Here is a tiny trained network, its code and every weight. The questions are about switching its units off for an input and a class, where a switched-off unit gives its printed mean instead of its output.

import numpy as np


def w(rows, s, z=0):
    codes = np.array(rows[::2]) - 128.0
    scale = np.full(codes.shape[1], s)
    scale[-1] = z or s
    return codes * scale


def f(y):
    return y / 2 * (1 + np.tanh(0.7978845608 * (y + 0.044715 * y**3)))


def log_softmax(a):
    a = a - a.max(-1, keepdims=True)
    return a - np.log(np.exp(a).sum(-1, keepdims=True))


def net(x, mask):
    res = np.array(x, float).reshape(1, 7) / 4 @ E
    y = f(res @ A[0][:, :-1].T + A[0][:, -1])
    res = res + np.where(mask, y, B[0][:, -1]) @ B[0][:, :-1]
    return log_softmax(res[-1] @ U[:, :-1].T + U[:, -1])


A, B = {}, {}
E = w([
[141,238,142],'x0',
[206,119,162],'x1',
[75,69,201],'x2',
[198,191,121],'x3',
[121,140,203],'x4',
[88,139,179],'x5',
[254,129,64],'x6',
],0.0076)
A[0] = w([
[139,134,182,153],'neuron 1',
[85,118,133,84],'neuron 2',
[134,122,131,87],'neuron 3',
[83,177,97,179],'neuron 4',
[129,105,145,51],'neuron 5',
[122,143,182,135],'neuron 6',
[116,104,149,31],'neuron 7',
[106,113,158,114],'neuron 8',
[126,100,148,113],'neuron 9',
[101,117,151,116],'neuron 10',
[125,138,121,62],'neuron 11',
[180,173,140,57],'neuron 12',
[101,153,117,125],'neuron 13',
[124,65,196,1],'neuron 14',
[140,109,79,88],'neuron 15',
[169,114,122,157],'neuron 16',
[164,137,116,143],'neuron 17',
[117,184,143,223],'neuron 18',
[184,103,153,160],'neuron 19',
[110,136,9,67],'neuron 20',
[179,97,126,34],'neuron 21',
[220,155,148,156],'neuron 22',
[166,140,138,109],'neuron 23',
[83,194,122,126],'neuron 24',
[138,116,95,180],'neuron 25',
[143,108,68,92],'neuron 26',
],0.014,0.0037)
B[0] = w([
[152,164,104,171],'neuron 1',
[138,138,149,166],'neuron 2',
[121,125,116,120],'neuron 3',
[83,162,186,188],'neuron 4',
[126,107,109,127],'neuron 5',
[149,168,139,177],'neuron 6',
[134,101,128,136],'neuron 7',
[151,117,150,168],'neuron 8',
[130,113,117,149],'neuron 9',
[146,122,153,167],'neuron 10',
[114,118,128,115],'neuron 11',
[156,175,126,182],'neuron 12',
[112,141,159,145],'neuron 13',
[180,68,172,196],'neuron 14',
[72,136,89,161],'neuron 15',
[148,107,68,181],'neuron 16',
[164,102,125,176],'neuron 17',
[181,154,233,198],'neuron 18',
[164,89,42,194],'neuron 19',
[4,240,28,208],'neuron 20',
[102,85,67,165],'neuron 21',
[228,147,74,254],'neuron 22',
[161,119,109,158],'neuron 23',
[125,160,233,190],'neuron 24',
[116,130,93,168],'neuron 25',
[63,137,83,177],'neuron 26',
],0.018,0.0067)
U = w([
[25,230,21,104],'0',
[76,40,127,134],'1',
[40,177,162,70],'2',
[179,253,72,99],'3',
[155,186,86,255],'4',
[89,87,18,70],'5',
[14,147,152,147],'6',
],0.0068,0.0082)

Each question gives the input, the list of numbers given to net, and the class t.
The units are the neurons (one row each of A and B). Each row of codes is followed by its name. A weight is (code - 128) times the scale printed after its matrix; where a second scale follows, it is the last column's (A, B and U).
mask holds one flag per neuron, in row order. A switched-off neuron (its flag False) gives its mean, the last column of its row in B, instead of its output. The means were averaged over made-up inputs and are rounded, as every weight is.
A unit's drop is (log p(t) with every unit on - log p(t) with that unit switched off) / (log p(t) with every unit on - log p(t) with every unit switched off).
The circuit of an input: a set's keep is (log p(t) with only the set's units on - log p(t) with every unit switched off) / (log p(t) with every unit on - log p(t) with every unit switched off). Starting from the 12 units with the biggest drops (on a tie, the unit counted first), units are removed one at a time, each time the one whose removal leaves the highest keep (on an exact tie, the one counted first), for as long as the keep stays at least 0.8.
circuit, biggest first: the units of the circuit, biggest drop first
most important unit: the unit with the biggest drop
top k neurons: the k neurons with the biggest drops, biggest first
drop of u: that unit's drop, to one decimal
input [1,-3,-2,-6,5,5,3], class 2: circuit, biggest first : (neuron 22; neuron 19)
input [2,-3,7,-7,-6,6,-2], class 1: most important unit : neuron 20
input [-8,4,-2,-5,-2,-6,-5], class 1: top 3 neurons : (neuron 22; neuron 14; neuron 20)
input [0,2,8,0,-4,-7,0], class 5: circuit, biggest first : (neuron 18; neuron 24)
input [-4,-4,-5,8,-6,4,-6], class 6: circuit, biggest first : (neuron 22; neuron 4)
input [-5,3,-1,-7,-1,7,4], class 1: top 2 neurons : (neuron 20; neuron 22)
input [6,1,-7,5,8,8,-6], class 2: top 3 neurons : (neuron 24; neuron 4; neuron 19)
input [-7,6,-5,3,1,1,7], class 5: circuit, biggest first : (neuron 21; neuron 19)
input [-2,-4,-8,7,7,-7,-7], class 6: circuit, biggest first : (neuron 22; neuron 4; neuron 24)
input [-3,3,-1,-8,4,5,-2], class 1: circuit, biggest first : (neuron 14; neuron 20)
input [-8,3,-3,-5,-1,-1,-2], class 1: circuit, biggest first : (neuron 22; neuron 20)
input [-3,-5,-5,1,-7,1,-8], class 6: top 4 neurons : (neuron 24; neuron 22; neuron 4; neuron 19)
input [0,-1,-1,-6,6,2,-3], class 2: top 2 neurons : (neuron 22; neuron 19)
input [-6,1,2,1,-3,-4,8], class 5: top 2 neurons : (neuron 19; neuron 21)
input [-6,-1,5,-5,1,-4,-5], class 1: top neuron : (neuron 14)
input [6,3,3,1,8,6,-7], class 2: top 2 neurons : (neuron 22; neuron 24)
input [3,-6,6,7,-6,-6,5], class 0: drop of neuron 20 : 0.2
input [8,4,5,-5,1,6,-4], class 2: drop of neuron 22 : 0.4
input [-7,-8,-5,-4,4,1,-8], class 2: drop of neuron 24 : 0.1
input [-2,1,-8,8,-3,1,-1], class 0: drop of neuron 20 : 1.5
input [-5,-6,6,-4,8,8,4], class 1: most important unit : neuron 14
input [3,6,6,-5,-5,-3,-3], class 1: circuit, biggest first : (neuron 20; neuron 22; neuron 14)
